Below are the code and all the weights of a small trained network. Each question names an input and a target symbol and asks about switching units off, where a switched-off unit gives its printed mean instead of its output.

import numpy as np


def w(rows, s, z=0):
    codes = np.array(rows[::2]) - 128.0
    scale = np.full(codes.shape[1], s)
    scale[-1] = z or s
    return codes * scale


def f(y):
    return np.maximum(y, 0)


def softmax(a):
    e = np.exp(a - a.max(-1, keepdims=True))
    return e / e.sum(-1, keepdims=True)


def log_softmax(a):
    a = a - a.max(-1, keepdims=True)
    return a - np.log(np.exp(a).sum(-1, keepdims=True))


def net(x, mask):
    ids = ['Ψαγεηπφ'.index(c) for c in x.split()]
    T = len(ids)
    res = E[ids] + P[:T]
    u = 0
    for l in range(2):
        r = res
        for j in range(3):
            rows = slice(3 * j, 3 * j + 3)
            q, k, v = (r @ M[l][rows].T for M in (Q, K, V))
            z = softmax(np.where(np.tri(T) > 0, q @ k.T / 3**0.5, -1e9)) @ v
            o = O[l][rows]
            res = res + np.where(mask[u + j], z, o[:, -1]) @ o[:, :-1]
        u += 3
        y = f(res @ A[l][:, :-1].T + A[l][:, -1])
        res = res + np.where(mask[u : u + 4], y, B[l][:, -1]) @ B[l][:, :-1]
        u += 4
    return log_softmax(res[-1] @ U[:, :-1].T + U[:, -1])


Q, K, V, O, A, B = {}, {}, {}, {}, {}, {}
E = w([
[125,182,204,157,36,156,109,142,155,80],'Ψ',
[152,228,139,152,148,124,187,203,4,123],'α',
[141,133,97,106,151,198,173,116,101,99],'γ',
[138,164,117,155,118,58,156,93,140,165],'ε',
[133,123,49,161,95,210,138,144,134,87],'η',
[114,135,123,188,105,140,222,100,86,128],'π',
[132,154,77,80,216,112,111,215,116,105],'φ',
],0.019)
P = w([
[87,162,35,128,164,134,68,142,40,159],'0',
[186,125,103,140,95,104,136,106,165,59],'1',
[70,128,81,112,224,125,101,104,119,169],'2',
[135,78,91,18,3,157,150,178,108,110],'3',
[164,88,141,187,136,87,145,125,100,74],'4',
[77,132,47,68,173,114,90,107,188,111],'5',
[115,94,122,98,62,201,184,173,157,178],'6',
[199,131,152,191,143,102,161,132,116,105],'7',
[101,162,71,58,178,128,98,107,157,126],'8',
[99,91,152,142,73,198,179,177,167,216],'9',
[220,180,166,141,104,111,166,103,105,81],'10',
[83,155,88,71,186,136,85,124,128,134],'11',
[67,90,158,127,42,165,190,158,182,183],'12',
],0.012)
Q[0] = w([
[33,155,137,137,255,150,128,42,218,139],'L0H1',
[171,167,149,193,142,230,79,107,125,156],'L0H1',
[74,138,170,79,61,116,90,79,138,198],'L0H1',
[164,198,225,208,79,165,91,172,215,66],'L0H2',
[145,90,1,113,7,157,109,82,184,159],'L0H2',
[65,57,203,92,62,101,210,98,83,233],'L0H2',
[78,135,86,27,143,140,142,227,155,225],'L0H3',
[180,20,235,168,176,192,69,147,48,42],'L0H3',
[140,115,145,79,117,38,86,186,215,129],'L0H3',
],0.006)
K[0] = w([
[70,118,174,192,183,174,117,114,139,107],'L0H1',
[162,197,74,146,124,222,154,129,105,138],'L0H1',
[175,169,135,159,97,169,141,46,50,94],'L0H1',
[165,217,221,113,120,155,81,116,126,95],'L0H2',
[91,54,125,181,91,51,99,37,196,203],'L0H2',
[125,110,68,222,61,128,202,108,122,145],'L0H2',
[91,123,37,41,160,90,179,225,121,85],'L0H3',
[148,70,160,164,108,253,60,119,129,85],'L0H3',
[170,144,116,137,188,40,86,158,110,111],'L0H3',
],0.0071)
V[0] = w([
[194,100,44,97,81,180,217,177,97,3],'L0H1',
[169,166,38,120,4,51,126,72,143,90],'L0H1',
[106,123,111,60,176,120,62,175,144,148],'L0H1',
[129,156,82,127,88,89,152,98,217,185],'L0H2',
[220,160,88,186,201,116,151,76,184,139],'L0H2',
[88,42,30,164,58,186,186,76,120,178],'L0H2',
[176,145,53,139,136,148,142,23,115,141],'L0H3',
[131,60,153,155,13,120,142,125,110,153],'L0H3',
[176,87,119,60,147,95,64,229,106,93],'L0H3',
],0.0054)
O[0] = w([
[119,108,183,112,95,112,171,134,147,93,237],'L0H1',
[205,74,162,147,134,106,92,139,137,108,243],'L0H1',
[163,147,125,119,97,104,112,169,128,1,153],'L0H1',
[97,87,154,155,91,142,131,109,58,172,171],'L0H2',
[102,167,77,164,172,210,186,150,169,143,207],'L0H2',
[161,182,95,103,66,167,50,114,85,133,119],'L0H2',
[27,155,146,154,178,31,148,51,105,156,209],'L0H3',
[159,104,125,98,160,152,145,140,142,67,3],'L0H3',
[142,148,155,123,123,148,135,91,123,188,156],'L0H3',
],0.0073,0.0039)
A[0] = w([
[1,166,253,111,113,93,70,93,179,159,146],'L0N1',
[73,215,33,27,254,60,28,90,99,200,22],'L0N2',
[31,89,87,140,70,199,96,241,125,131,246],'L0N3',
[207,106,130,200,91,102,132,114,111,127,139],'L0N4',
],0.007,0.0013)
B[0] = w([
[143,198,91,157,127,216,92,23,123,141,169],'L0N1',
[156,72,61,131,1,156,41,182,183,79,254],'L0N2',
[228,166,160,100,176,78,99,129,76,228,177],'L0N3',
[169,35,126,51,179,135,200,83,101,140,179],'L0N4',
],0.0086,0.0088)
Q[1] = w([
[218,144,175,161,183,124,92,70,174,182],'L1H1',
[235,102,182,103,30,188,172,215,130,124],'L1H1',
[115,145,193,168,6,157,147,169,157,166],'L1H1',
[87,168,162,153,122,163,116,73,214,141],'L1H2',
[255,157,27,104,166,141,156,64,125,63],'L1H2',
[118,63,71,68,202,108,126,100,169,144],'L1H2',
[172,117,116,142,40,183,12,215,144,22],'L1H3',
[210,39,153,192,102,207,118,97,184,125],'L1H3',
[191,149,188,172,32,202,186,167,78,71],'L1H3',
],0.0057)
K[1] = w([
[115,84,114,165,41,233,20,138,151,185],'L1H1',
[195,101,227,144,224,214,106,161,90,163],'L1H1',
[71,123,192,114,141,144,198,85,134,136],'L1H1',
[101,142,74,194,200,245,81,82,13,7],'L1H2',
[107,51,213,91,182,27,28,122,255,177],'L1H2',
[214,103,95,103,95,107,135,132,103,132],'L1H2',
[159,86,205,123,252,92,141,113,160,118],'L1H3',
[168,173,134,96,109,138,196,46,103,174],'L1H3',
[101,140,213,165,117,168,236,58,62,230],'L1H3',
],0.006)
V[1] = w([
[130,127,149,123,166,31,200,89,148,142],'L1H1',
[117,142,158,137,113,209,208,151,143,88],'L1H1',
[106,149,131,186,77,82,174,174,126,63],'L1H1',
[43,154,120,128,86,95,97,2,36,74],'L1H2',
[117,218,134,146,100,210,157,141,108,108],'L1H2',
[104,96,137,100,88,26,108,173,87,69],'L1H2',
[100,104,200,106,134,145,170,192,165,188],'L1H3',
[68,160,135,144,88,158,182,103,60,173],'L1H3',
[199,108,85,111,167,79,226,101,159,48],'L1H3',
],0.0067)
O[1] = w([
[41,101,79,119,124,97,169,136,242,147,53],'L1H1',
[164,36,124,167,185,119,201,137,159,130,65],'L1H1',
[115,133,232,113,138,149,43,52,102,85,157],'L1H1',
[129,124,254,81,146,95,87,107,127,131,87],'L1H2',
[101,83,213,182,109,200,206,55,160,75,64],'L1H2',
[169,94,103,62,131,115,178,215,37,140,212],'L1H2',
[195,98,87,110,119,85,143,111,107,166,2],'L1H3',
[207,107,144,156,158,146,84,137,60,160,79],'L1H3',
[131,145,132,174,206,105,87,82,215,64,178],'L1H3',
],0.0062,0.007)
A[1] = w([
[106,95,46,76,162,202,72,126,154,146,114],'L1N1',
[147,83,147,108,112,150,157,201,168,139,32],'L1N2',
[89,72,101,102,131,168,110,176,108,80,81],'L1N3',
[155,177,118,165,141,254,224,93,165,170,252],'L1N4',
],0.0084,0.0011)
B[1] = w([
[162,146,126,50,92,145,120,81,121,194,255],'L1N1',
[76,110,211,181,4,106,187,83,122,31,177],'L1N2',
[132,159,165,109,215,111,148,182,162,171,198],'L1N3',
[112,142,112,129,122,127,141,197,140,127,215],'L1N4',
],0.013,0.0092)
U = w([
[106,164,151,115,134,187,118,122,129,88,2],'Ψ',
[109,155,52,152,171,98,113,179,136,67,150],'α',
[113,129,130,65,187,193,156,100,128,139,78],'γ',
[134,141,59,156,94,152,105,99,127,88,84],'ε',
[211,135,129,99,134,151,127,124,40,128,190],'η',
[2,145,124,114,111,150,154,149,114,126,202],'π',
[157,84,173,100,85,134,151,154,158,132,116],'φ',
],0.0087,0.0033)

Each question gives the input, a string of symbols that net reads in full, and the target symbol t.
The units are the heads (3 rows each of Q, K, V and O) and the neurons (one row each of A and B). Each row of codes is followed by its name. A weight is (code - 128) times the scale printed after its matrix; where a second scale follows, it is the last column's (O, A, B and U).
mask holds one flag per unit, layer by layer, with each layer's heads first. A switched-off unit (its flag False) gives its mean, the last column of its rows in O or B, instead of its output. The means were averaged over made-up inputs and are rounded, as every weight is.
A unit's drop is (log p(t) with every unit on - log p(t) with that unit switched off) / (log p(t) with every unit on - log p(t) with every unit switched off).
The circuit of an input: a set's keep is (log p(t) with only the set's units on - log p(t) with every unit switched off) / (log p(t) with every unit on - log p(t) with every unit switched off). Starting from the 12 units with the biggest drops (on a tie, the unit counted first), units are removed one at a time, each time the one whose removal leaves the highest keep (on an exact tie, the one counted first), for as long as the keep stays at least 0.8.
units of the circuit, in order: the units of the circuit, biggest drop first
k most important neurons: the k neurons with the biggest drops, biggest first
top k neurons in layer l: the k neurons of layer l with the biggest drops, biggest first
which heads matter: for each layer, one digit per head in row order, 1 if its drop is at least 0.15 and else 0, layers parted by /
input ε Ψ φ α η ε Ψ π ε φ γ ε α, target φ: 3 most important neurons => L0N1, L1N2, L0N4
input ε ε ε φ φ α α π π Ψ γ, target φ: which heads matter => 111 / 100
input φ ε ε η φ φ ε ε ε φ γ, target α: which heads matter => 100 / 010
input γ γ ε α φ ε ε ε φ Ψ π, target φ: top 3 neurons in layer 0 => L0N4, L0N3, L0N1
input γ ε ε η ε ε γ α ε π γ η φ, target η: which heads matter => 111 / 000
input φ α γ Ψ π, target φ: which heads matter => 101 / 100
input π ε φ ε φ φ π φ, target α: which heads matter => 100 / 000
input φ Ψ Ψ φ φ ε, target ε: which heads matter => 000 / 000
input ε φ ε φ ε ε φ γ φ, target φ: top neuron in layer 1 => L1N1
input φ φ γ Ψ φ α ε, target η: which heads matter => 011 / 001
input γ α Ψ ε ε γ Ψ ε α α, target π: units of the circuit, in order => L1N4, L1H2
input φ π ε ε ε φ ε γ φ φ γ α Ψ, target η: units of the circuit, in order => L0N1, L1H3, L0N3
input ε ε ε γ ε ε π, target η: which heads matter => 010 / 011
input ε α γ ε α φ γ ε η γ, target π: 3 most important neurons => L0N2, L1N4, L1N2
input φ α ε ε Ψ Ψ, target Ψ: units of the circuit, in order => L0N1, L1H2, L0N2
input γ ε φ γ ε γ, target γ: 3 most important neurons => L1N1, L1N3, L0N2
input ε η α α γ π α ε π φ φ Ψ, target Ψ: units of the circuit, in order => L0N1, L1H2
input ε ε φ φ η η, target η: which heads matter => 000 / 100
input η γ α, target α: units of the circuit, in order => L1N1, L0H2
input φ π ε ε γ φ Ψ ε ε φ, target π: 2 most important neurons => L0N2, L0N3
input π γ α γ φ φ φ, target π: which heads matter => 100 / 011
input φ ε φ ε ε γ ε γ π φ η, target α: 2 most important neurons => L1N4, L1N1
input ε φ ε ε γ φ γ γ ε π, target η: which heads matter => 010 / 001
input γ ε γ γ η π, target π: top 3 neurons in layer 0 => L0N2, L0N3, L0N4
input π ε γ γ γ ε φ γ, target α: 3 most important neurons => L0N3, L1N1, L0N1
input ε ε φ φ α π π π γ γ η, target α: most important neuron => L1N1
input ε π ε π ε ε ε η α α ε ε ε, target π: which heads matter => 000 / 001
input ε γ ε η ε π φ, target η: which heads matter => 011 / 000
input π η ε φ ε η Ψ γ, target φ: which heads matter => 101 / 100
input γ φ φ ε γ Ψ α ε ε γ, target π: which heads matter => 100 / 110
